The three nearest rows among all rows above each row, by straight-line distance, nearest first (none for the first four rows)
In the rows, 128 means zero.
0: [160  77 115 118 118 100 191 135  93 115 148 161 157  32 164  82 151  94
  34 115  92 103 172  69  21 133 134 117 110 152 110  99 184 138 163]
1: [ 98 134 146 125  84  66 113 150 138 109 126 139 105 141 131 123  77 177
 207 132  96 133 143 144   1 158 114 129 146 199 144 179 159 168 121]
2: [115 137 123 114 130 103  96 128 117 129 142 145 127 109 135  91 103  90
 103 105 126 131 127 131  65 184 143 147 135 109 146  65 133 149 145]
3: [152 117 175 127 165 132 143 155 153 137 156 123 149 142 127 103 124 121
 161 140 118 131 130 120 118 146 153 101 160 148 119 167 131 117 128]
4: [109 154 194 161  69 111 113 175 186 169 108 154  98 150  75 148 122 143
 213 151 147 148 123 145 115 203 158 104 183 185 104 211 105 185 126]
3 1 2
5: [126 135 148 149 117  96 150 139 161 153 101 133 132 108 154 119  59 124
 187 138 127 115 103 119  92 145 121 120 143 190 186 129 122 151 135]
3 1 2
6: [113 126 117 127 122  87 124 134 150 132 124 137 101 113 126 131  91 144
 131 121 152  98 122 135  56 147 135 122 122 184 165  87 146 176 117]
5 2 1
7: [129 141 103 132 162 117 135 123 119 130 159 140  85  90 144 141 133 156
 158 153 132 105 140 114 138 130 130 130 137 157 119 118 100 156 139]
6 3 5
8: [125 113 164 126 138  92 135 144  64 115 142 152 138  81 121 130  92 156
 161 126 122 109 132 123  81 175 123 123 132 154 158 141 144 142 128]
6 5 7
9: [ 91 115 125 155 177 146  72 143 136 147 199 139 153 110 137 111  81 148
 124  61 168 167 123 131 172 154 128 133 143 135 129 151 140 149 188]
3 7 2
10: [171 106 146 114 165 153 149 155 135 142 181 140 103  60  98 139 101 114
 145 167 100  89 156  67 103 185 160 117 140 164 122 161 125 146 161]
3 7 8
11: [150 145 147 135 127 102 103  97  99 142 171 131 128 141 132 158 124 131
 109 152 155 138 138 101 138 113 114 126 140 105 145 156 117 162  77]
7 3 8
12: [137 122 108 131 138 166 137 146 149 117 148 132 131 150 143 151 124 148
 154 135 124 109 149  92 106 142 127 127 148 135 116 168  86 134 104]
3 7 11
13: [141 131 127 132 112  76 117 146 186 107 122 134 110 133 143 148  83 131
 126 145 115 124  84 137 125 149 130 115 124 157 208  69 135 154 121]
6 5 2
14: [105 167 119 111 121 127  87 123 170 121  94 108 101 117 110 135 131 128
 118 112 134 124 168 124 126 171 114 138 147 117 146  82 132 153 154]
2 6 7
15: [128 137 140  99  98  77  65 144 159  90  96 152 112 131 148 110 171 129
 181 101 129 125 129 166 157 134 167 122 144 114 138  46  95 147 110]
14 13 2
16: [163 111  90 134 240 120  80  77 109  90 128  85 118 182 154 128 104 124
 106 146 153 106 143  63 112 104  90 110 101 160 123 140 108 171  80]
11 12 7
17: [107 112 122 136 114  97 110 116 164 112 147 121 121 107 142 100 142  74
 119 111  98  95 161 150 120 142 139 156 133 122 160  77 148 172 167]
2 14 6
18: [ 97 132 154 139  79  68 119 124 128 146 137 108 109 139  93 161  65 140
 150 107 161 127  96 106 109 133 104 154 133 157 191  93 164 175 111]
6 13 5
19: [146 117 179 126 128 255  81 169 160 109 174 142 113 142  63 160 108 117
 146 142 149 108 100 122 129 159 127 117 141 137  89 190 134 146 119]
12 3 10
20: [136 160 120 122 124 134  82 140 153 119 105 136 117 121 131 120 133 123
 139  92 121  87 163 136 137 161 133 171 151 102 132 100 135 139 141]
14 17 2
21: [119 133  79 118 200 187 158 118 167 123 175 194 121 121 158 112 144 122
 111 136 106 171 170  95 149 171 142 116 142 133 108 114 122  82 129]
12 7 3
22: [146 163 150 122 118 124 117 113 150 131  81 131 127 156 153 124  59 107
 155 126 149 157  81 127 141 159 122 114 121 213 190  64 118 153 103]
13 5 6
23: [151  92 132  97  75  85 154 154 112 141 160 147 148 108 127 160  76  98
  53 146 127 121 141  93 106 121 135 116 103 201 166 133 150 144 150]
6 8 13
24: [111 126 110 128 109  97 127 173  80 105 163 140 154 111 111 144 118 120
 122 157 147 106 157 127  94 135 120 115 100 156 154 122 172 161 168]
8 23 6
25: [131  94 151 125 174  84 124 126  97 116 152 145  95  67 123 138 118 140
 148 139 118 102 178 110  57 126 120 140 165 168 132 128 145 149 116]
8 7 6
26: [145 180 103 125 132 125  78 118 237 133  97 116 131 144 149 147 128  75
 138 136 151 106  89 158 165 167 120 141 164 221 139  48 124 203 140]
22 13 14
27: [126 134 142 167 223 180 132  79 164 110  93  83 105 180 113 105  72 108
 143  99 157 109 138 122 122 128 115 143 174 226 153 107 103 162 130]
22 16 5
28: [133 108 148 111 121 106 126 162  52 128 138 119 146  69 117 142  78 165
 161 130 139  95 147  97  59 101 114 115 114 121 140 133 139 102  99]
8 25 24
29: [ 90 152 167 127 142  94 116 149 127 135 105 118 107  78 126 139  76 111
 192 124 156 147 103 157  41 134  96 108 173 165 121 121 136 162 142]
5 6 8
30: [115 118 128 107 115 121 137 147 179 118 142 114 145 105 166 122  86  94
  86 152 125 133 133 121 142 138 145 126 106 194 181 141 151 120 118]
23 13 5
31: [101 137 103 149 139  88  86 170 140 122 211 126 102 143 155 182  75 142
 156 104 134 153 106 112 158 131 156 141 142 173 119 143 102 166 183]
9 7 12
32: [158 165 137 141 141 110  91 108 108 103 129 120 117 199 103 146 137 100
 139 128 164 125  80 121 146  94  58 134 131 119 127 148  96 167  42]
11 16 12
33: [119 139 143 129 161 114 131 155  85 114 141 122 119 116 143 125  87 145
 156 117 126 120 146 106  50 148 138 118 151 137 105 138 143 144 106]
8 25 28
34: [146 145 103 107 133  77  82 112 125 122 151 142 117  94 121 160 140 121
  91 126 132 131 128 125 122 137 117 154  96 111 106 126 123 138 127]
11 7 20
35: [138 138 198 140 134  71 112 173 181 131 186 168 117  87  60 124 210 177
 187 157 103 142 131 105 144 163 156 103 170 126 123 236 135 102 128]
3 4 10
36: [103 134 124 151 123 121  62 138 183 126 103  98 124 119 140 133 153 120
 133 113 122 116 170 166 128 148 140 147 133 107 121 117 129 153 127]
20 14 17
37: [114 148 142 142 120  85 102 115 195 129 120 112 121 107  95 127 120 147
 142 121 119 110 120 131  70 141 131 143 155 135 188 106 140 150 134]
6 14 13
38: [131 120 166 105  76  58 104 131  81 113 146 134 122 111 115 128 138 124
  80 153 129  89 130 101  80 116 116 108 115 132 113 121 177 152 155]
24 34 23
39: [158 129 140 124 140 126 143 150 157 111 120 123 123 157  92 126 117 114
 147 107 132 125 117 119 108 149  92 120 145 169 118 177 153 175 104]
3 12 33
40: [139 112  86 126 128  97 119 102 127 132 176 123 144 143 147  97 165 121
  43 193 155 122 131  89 184  58 137 143 110  60 121 104 144  80  99]
11 34 38
41: [122 131  97 146 106 167 103  92 120 109 130 140 126 121 143 121  88 107
 109 121 134  80 150 148 106 104 125 113 131 195 133  99 117 180  86]
6 7 12
42: [224  79  75 107  71   1 125 167   1  58 255 103 196   1 111 177 196  50
   1 123  86  53 222  67   1 129 104 114  42  62 120  82 192 136 236]
0 38 24
43: [126 120  92 117 162 138 135 104 129 124 130 127 116 125 140 122 141 137
  95 159 136 156 128  96 182 113 124 133 105 102 109 130 125  76 107]
40 34 21
44: [122 130 140 124 116  97 136 174 159 141 113 153 115  96 152 151  62 110
 139 115 105 112 119 104  85 166 145 108 130 226 189 125 155 143 125]
5 6 30
45: [124 123 139 150 164 101 132 132 170 128 174 160 136  94 131 111  98 115
 115 143  97 137 126 153  86 193 162 118 125 153 114  97 145 171 182]
2 17 6
46: [133 137 149 132 108 108  74 139 122 124 139 110 111 149  83 159 152 136
 153 108 178 117  95 128 129 123 116 111 149 114 134 201 114 148  90]
11 32 39
47: [ 96 124 159 130   1   1  94 138 100  88 155 120  99 116  91 111 107 136
 116 109 173 100  72 142   1  85  60 141 135 132 128  93 192 214 108]
38 18 6
48: [155 109 116 129 101 107 119 129  98 129 189 131 135 107 114 166 124 105
  68 170 139 113 136  89  62 134 118 116 126 103 106 133 155 168 162]
38 24 34
49: [153 103  99 107 151 112 131  78  87 136 250 115 142 120 106 147 157 102
  54 144 127 108 175  77 108  70 122 103 128 111 127 127 134  94 133]
48 40 11
50: [130 126 118 119 104 110 135 160 129 134 147 130 144  98 148 114  63  90
 164 127 118 123 104 117  61 148 120 104 129 223 191 116 148 160 119]
44 5 6
51: [ 70 147 202 127 101  96 126 106 245 113  44 126 127 171 108 120 128 164
  75 142  98 113 156 112  91 140 127 145 150 115 180 142 142 159 156]
37 14 36
52: [156 130 138 114  97 139 126 148 158 116 167 130  88 138  84 139 130 129
 115 158 164 114 103 107 132 140 131 102 159  76 128 223 122 126 158]
46 12 3
53: [119 104 129 140 255 138 108  52 152  98 110 100 134 128 141 131 105 139
 139 151 114  83 159 106 146  91  88 156 148 168 139 105 113 146  62]
16 27 7
54: [100 138  79 114 163 126 108 135 117 123  82 131  89 139 132 118  92 141
 156 117 149 140 125 119 148 152 122 141 125 173 102  85 123 151 160]
7 14 20
55: [128 125 149 144  67  70 125 162 168 139 102 144 146 143 147 148  47  98
 137 150 132 107 104 139  63 188 137 115 114 238 119 117 158 194 109]
44 50 6
56: [138 124 104 115 137 132 124 113 147 131 128 154 113 131 164  96 146 161
 186 172  99 158  81 104  94 132 151 116 111 147 110  65 118 140 164]
7 54 45
57: [146 136  95 123 154 162 154 120 186 142 118 161 109  90 178 111 138 143
 145 131 105 139 150 115 124 156 172 124 133 181 105  36 138 124 143]
56 21 7
58: [ 99 149  81 143 255 215  85  52 124  64  73 124 119 176 111 143  96  72
 133 122 174  96 107 141 132 139  51 156 169 210 142  80  91 162  77]
27 53 16
59: [109 140  90 130 155 167 103 133 211 141  99 137 132 105 127 107 125 138
 169  97 119  93 167 141 114 143 146 148 125 151 126  39 133 135 130]
57 20 14
60: [126 131 125 137 159 134 129 109 177 130  67 139 124 101 184  80 112 136
 143 101 107 152 176 129 136 145 156 142 144 145 147  70 147  80 122]
57 59 20
61: [131 125 123 137 178  59  49 159  58 128 223 118 138 132 120 191  86 145
 149 156 125 134 149 128 148 123 130 127 134 177 101 133 151 169 209]
31 24 7
62: [105 127 171 101 199 113 147  99  53 134 144 144 155  60  72 114 104 124
 148 124  97 116 183  84  29 142 145 124 141 168 121 137 126 135 153]
25 8 33
63: [142 137 138 130  84  99  86 161 192 110  79 136 149 174 152 143  60 134
 188 108 144 134  91 140 117 166 126 117 136 193 163  74 138 171 124]
22 13 5
64: [128 131 107 133  76 133 104 135 140 112  96 122 103 169 152 139 135 121
 144 123 143  85  73 139 134 163 101 148 119 164 186  45 158 131 145]
13 63 22
65: [109 177 158 110 101 108 113 130 131  78 121 154  96 108  97 120 140 104
 143  61 127 106 122 144  79 192 144 151 174 133 155  50 137 196 149]
2 14 20
66: [110 134 150 145 112 108 101 145 179 114  99 118 107 142 106 137  92 126
 115 105 102 128 165 129 113 127 130 129 141 118 177  91 149 163 182]
14 37 17
67: [102 122 159 105 167 156 119 123 139 133  95 136 136  90 103 106  88 198
 180 140  78 124 166 106  59 148 139 108 147 158 133 143 127 134  86]
33 8 25
68: [165 108 133 124 148  90 149 118 129 142 154 164 107  43 123 145 106 105
 128 118 103  96 154 116  86 151 123 121 127 173 159 126 142 136 137]
25 8 10
69: [ 99 127 178 144 123 116 121 124 149 127 161 115 124 138 114 121 116 135
 156 137 144 126 127 148 129 135 129 131 131 129 114 209 119 160 100]
46 3 39
70: [123 143 128 134  82  90  99 125 103 113 169 142  94 157  89 141 141 126
 129 156 130 124 114 150 108 107 108 113 134 126 136 141 136 194 103]
11 46 69
71: [127 150 152 100 134 153 120 134 160 125  89 154  88 125 142  94 123 118
 158 129 144 111 170 154 122 165 130 155 181 122 157  52 134 157 155]
20 14 59
72: [123 149 143 119 126 154 117 141 150 108 159 140 117 136  87 139 116 124
 189 140  84 128  94 116  83 151 167 111 155 158 129 162 110 167 146]
3 12 39
73: [161 143 107 119  80  65 121 140 251 151  98 123 114 225 117 186 139 138
 115 129 173 121  42 131 153 150 132 128 124 144 207  43 146 176 129]
13 64 63
74: [139  93 168 124 155  54 126 159  62 126 153 122 148  71  82 155  93 136
 113 136 144 130 135  73  96 133 101 140 131 123 136 132 146 151 127]
8 28 25
75: [161 128 150 123 132  66 103 127 169 122 122 157 139 100 170 152 134 141
 140 114 138 141  91 126 169 143 113 114 166 186 206  76 158 199 115]
13 22 63
76: [105 140 159 146 136  98 127 132 151 113 145 138 114 129 105 117  99 117
 137  67 125  85 163 130  67 135 128 138 164 130 167 106 158 174 172]
66 37 17
77: [148 129 125 133  91  92 134 145 178 116 110 151  98  88 125 114 138 138
 151 203 125 106 109 129  28 112 134 102 121 154  91  57 119 153 101]
6 56 37
78: [114 102 143 106  99  59 103 147 137 142 193 142 107 131  64 144 138 132
 143 118 138 102 142 117 107 138 105 100 159 131 128 242 131 132 120]
46 69 52
79: [154  78 109 124  73 113 149 160 114 106 180 167 123  51 171 118 180  97
  52 150 139  84 125  89   3 120 116 121  99 100 149  63 128 105 105]
0 48 38
80: [119 126 182 186 109 126 129 170 255 183  42 167  86  89 113 102  85 110
  77 121  92  91 168 119  74 137 142 137 182 157 194 136 170  92 211]
66 51 37
81: [ 95 146 132 141 123 148 111 120 182  91  77 129 101 141 131 102 126 150
 183 101 124 123 127 155 125 174 147 138 158 138  97  40 156 185 143]
71 59 14
82: [169 106  77 119 130 212 153 150  91  83 165 101 152 139 173  95 149 125
  98 135 117 112 156  72 110 132  86 148 138 140 118 112 136 124  83]
12 43 41
83: [167 146 103 130 214 187 156 149 229 149  63 120 155 149 194  85 158 143
 193 134 123 155 141 124 163 172 176 136 137 205 156  83  81  64  77]
60 57 59
84: [146 152 157 116 115  89  79 162  79 101 118  92 117  94 104 144 114 109
 122 143 142 114 156 137  78 128 155 139 141 143 153  78 154 157 141]
24 38 2
85: [ 75 152 184 181 116 113 152 111 255 135 117 146 128 111 115 126 111 147
 168 143  98  85 156 108  77 190  96 134 134 176 208 131 138 133 163]
37 5 51
86: [ 79 155 121 109  66  89  79 159 109 104 141 116 103 123 111 142 122 106
 166 132 141 113 148 153  90 183 129 130 159 135 130  48 149 220 163]
65 84 14
87: [119 149 121 120 159 149 126 124 175 107  94 136 110 111 159  80 155 107
 174  96 120 132 145 141 152 157 141 141 174 164 154  37 109 126 152]
71 60 59
88: [110 129 129 149 118 135  97 126 219 150  43 119 149 103 137  89 143 135
 135 106 101 113 154 131 127 163 149 179 147 169 129  57 127 129 140]
59 60 87
89: [126 121 177 119  94 130 133 158 158 132 192 162 100 120  70 121 102 131
 212 145  91 117 154  97  87 170 168 131 179 158 110 128 122 166 146]
72 10 3
90: [121 161 106 126 126 169 136 112 189  99  85 133 135 158 141 112 124 148
 150 103 119 132 150 133 149 163 132 153 153  78 154 116 129 137 142]
20 14 71
91: [173 110 137 123 103  94 120 162  89 111 166 142 136  96 135 140 103 125
  89 114 125 126 134 110  99 151 157  97 127 135  96  93 161 159 166]
48 38 24
92: [127 110 139 138 160  88 126 142 119 124 119 116 128  74 132 133 139 188
 157 149  97 104 161 110  81 135 127 142 187 174 122 114 113 128 121]
25 7 33
93: [102 143 179 124  56  79 105 155 126 120 115 144  96 129 102 135 118 150
 212 155 108 130 109 127  77 162 151 107 160 178 115 226 134 191 131]
4 1 72
94: [151 138  71 126   1 122  53 208 177  24 101  76 119 163 184 114 193 130
 173  85 116 138 111 140 157 154 161 131 150  73 113   1 105 212 111]
15 81 86
95: [136 127 129 134 143 146 118 152 161 158 124 142 101 136 184 114  66  88
 169 146 113 148 145 130 140 166 144 132 122 146 180 135 163  99 124]
30 5 60
96: [114 137 149 108 119 104 122 139  93 116 122 121 129  92 111 108 116 125
 130 108 123 114 163 148  86 148 136 106 129 113 120  85 117 147 165]
2 84 91
97: [133 137 144 165  47 101 118 172 105  92 152 105  77 158 136 157 127 129
 184 132 169  97 100 135  94 149  98 164 140 105 139  46 152 176 145]
86 64 18
98: [145 133 139 141 255 210 123  65 130 105 132 107 111  88 153 100  88  84
 133 116  99 102 162  91 115 104 131 138 139 169 128 106 135 135  57]
53 27 16
99: [141 116 138 125 131 137 131 117 135 141 115 156 165 221 156 147  82 149
 118 147 100 123 157 116 118 127 135 123 136 139 133 121 142 113 126]
12 3 95
100: [123 140 165 123  60  62 101 144  54 110 189 123  96 170 109 142 138 141
  77 162 158  95 110 117  30 122  89 108 124 117 127 147 180 217 130]
38 70 48
101: [140 121 109 139 189 169 139  71 163  96  95 135  97 159 138 118 108 108
 175 119 159  99 140 120 127 113 129 128 145 193 131  93  95 153  56]
27 53 41
102: [146 118 149 130 133 125 143 125 137  98 164 129 117 144  85 155 118 119
 142 147 180 132 104 128 100 120  96 121 106 144 132 173 112 158 113]
39 69 46
103: [ 83 132  80 137 111 157  96 146  93 115 208 148 101 152 119 163 122 138
 187  53 103 151 110  83 163 179 154 145 146 148 129 133 145 158 209]
31 9 72
104: [143 120 160 122 122 100 113 146 128 117 153 130  96 171  98 172 128 145
 166 142 190 138  61 119 121 123 110 146 120 149 148 179 118 166  84]
102 46 69
105: [136 114 127 149  80  40 170 181 120 142 166 134 127 103  61 121 150 108
 148 172 134 112 176  88 111 138 133 122 124 107 120 223 151 111 149]
78 52 24
106: [163 119 113 145 246 102  96  95 136  98 140 116 161 154 141 115 106 122
 165 141 138 116 152  92 120  73  97 134 145 168 100 115 102 158  52]
53 16 101
107: [112 113 100 138 202  47  98 148  98 119 214 160 123 103 130 165  99 135
 116 119 133 123 154 118 106 196 133 147 148 181 101 112 137 147 202]
61 45 31
108: [141 125 136 154 255 207 102  71 134  93 127 128 135 195 136 129  94 105
  82  97 167  94 131 140 136  87  77 166 159 162 151  92 122 144  73]
58 53 27
109: [135 133 152 112 183 161 152 132 146 113 144 125 128 103 147 130 141 144
 151 133 132 174 147 121 105 122 129 119 137 121 122 157 123  82  59]
3 12 43
110: [111 117 115 128 255 119 140  56 180  73 107 126 113 165 109 138 104 119
 137 129 161  85 124 108 148 109  86 135 163 120 166  99 118 133  58]
53 101 108
111: [124 151 140 100 152 110 128 137 134 120 113 133 115 104 123 127  91 134
 163 125 133 155 139 113  89 142  98 141 139 175 166 109 145 137  83]
6 33 5
112: [155 122 123 118 210 194 126 135 140 145 112 121 115 176 155 121 126 111
 164 116 148 161 142  89 137 111  96 166 162 129 137 131  77 118  89]
12 109 101
113: [119 113 126 124 132 105 101 151 121 129 204 147 100  64 152 131 125 115
  75 146 128 119 136 101 104 148 149 123  93 156 128 155 158 193 165]
48 91 24
114: [113 155 166 126 141 110 112 139 148 125 154 133 121 106  71 178 130 154
 153 165 145 147  91 128 116 119 130 114 140 141 111 211 135 149 141]
69 102 46
115: [119 129 135  88  96 123  93 148  98  98 116 122 118 112 115 152 129  93
 140 117 119 122 152 148 121 130 144 106 127 153 118  70 138 184 138]
96 84 86
116: [ 79 127 150 152 189 102 136 140 211 145  43 140 176 101 103 135 140 158
  57 100  78 112 145 114  86 134 118 117 129 123 155 122 146 130 161]
51 66 37
117: [130 153 141  96  97 133  89 139 151  93 106  93  94 154 139 124 131 128
 199  96 117 124 136 173 119 131 122 171 153 104 131 137 121 166 129]
20 36 90
118: [141 140 142 147 100  76  80 113  66 101 125 137 126 104 108 136 126 127
  94 112 123 112 142 143 105 121  95 135 104 106 196  88 175 180 160]
84 38 24
119: [118 138 101 104 166 119 106 137 111 137 102 154 130 131 126 107 125 109
 140 118 125 119 145  94  92 139 158 133 142 161  92 125 122 116 178]
54 96 33
120: [132 121 153 113  90 127 176 122 140 108 134 138 108 149  82 160 100 125
 173 156  99  99  83 124  88 156 124 126 181 235 108 131 125 182 133]
72 39 89
121: [108 126 164 135 127 145  87 102 178 135 137 153  94 131 116 125 129 143
 179 120 105 129 104 116 129 152 189 131 173 144 135 161 123 160 132]
72 69 3
122: [ 95 135 155  96 148  68 114 111   1 125 185  99 131  46 101 122 108 215
 135  95 164 129 150 104  13 102  89 123 154  80 121 190 158 142 106]
28 74 33
123: [110 124 157  94 220 145 155 124  59 124 112 157 156  21 135  96 115 198
 213 157  94 170 178  95 105 136 150 120 165 163 108 116 126 102  91]
67 92 62
124: [144 117 125 131 161 137 104 147 132 145 117 136 106 127 135 117 145 145
 154 135 132 123 134  88 125 160 130 141 127 159  96 111 135 133 162]
119 7 54
125: [117 140 150 101 125 126 126 139 168  93 113 143 109 139  99 148 122 150
 174 152 141 134 115 162 143 142 146 117 161 169 131 144  85 153 154]
72 121 114
126: [147 141 202 116   4  25 114 199 164 144 201 134 126 111  48 122 209 171
 185 171 146  90 150 111 133 185 152  99 169  59 103 249 118 121 157]
35 105 78
127: [123 143 135 131 133 132 113 142 144 134 120 119 114 142 125 106 150 133
 174  97  96 108 134 154 131 137 145 152 167 144 146  53 128 128 152]
87 20 71
128: [149 122 135 139 134 117 120 144 128 121 118 169 116 137 112 136  75 128
 147 104 112 141 133 134  91 117 152 124 132 149 169  91 145 152 101]
111 6 13
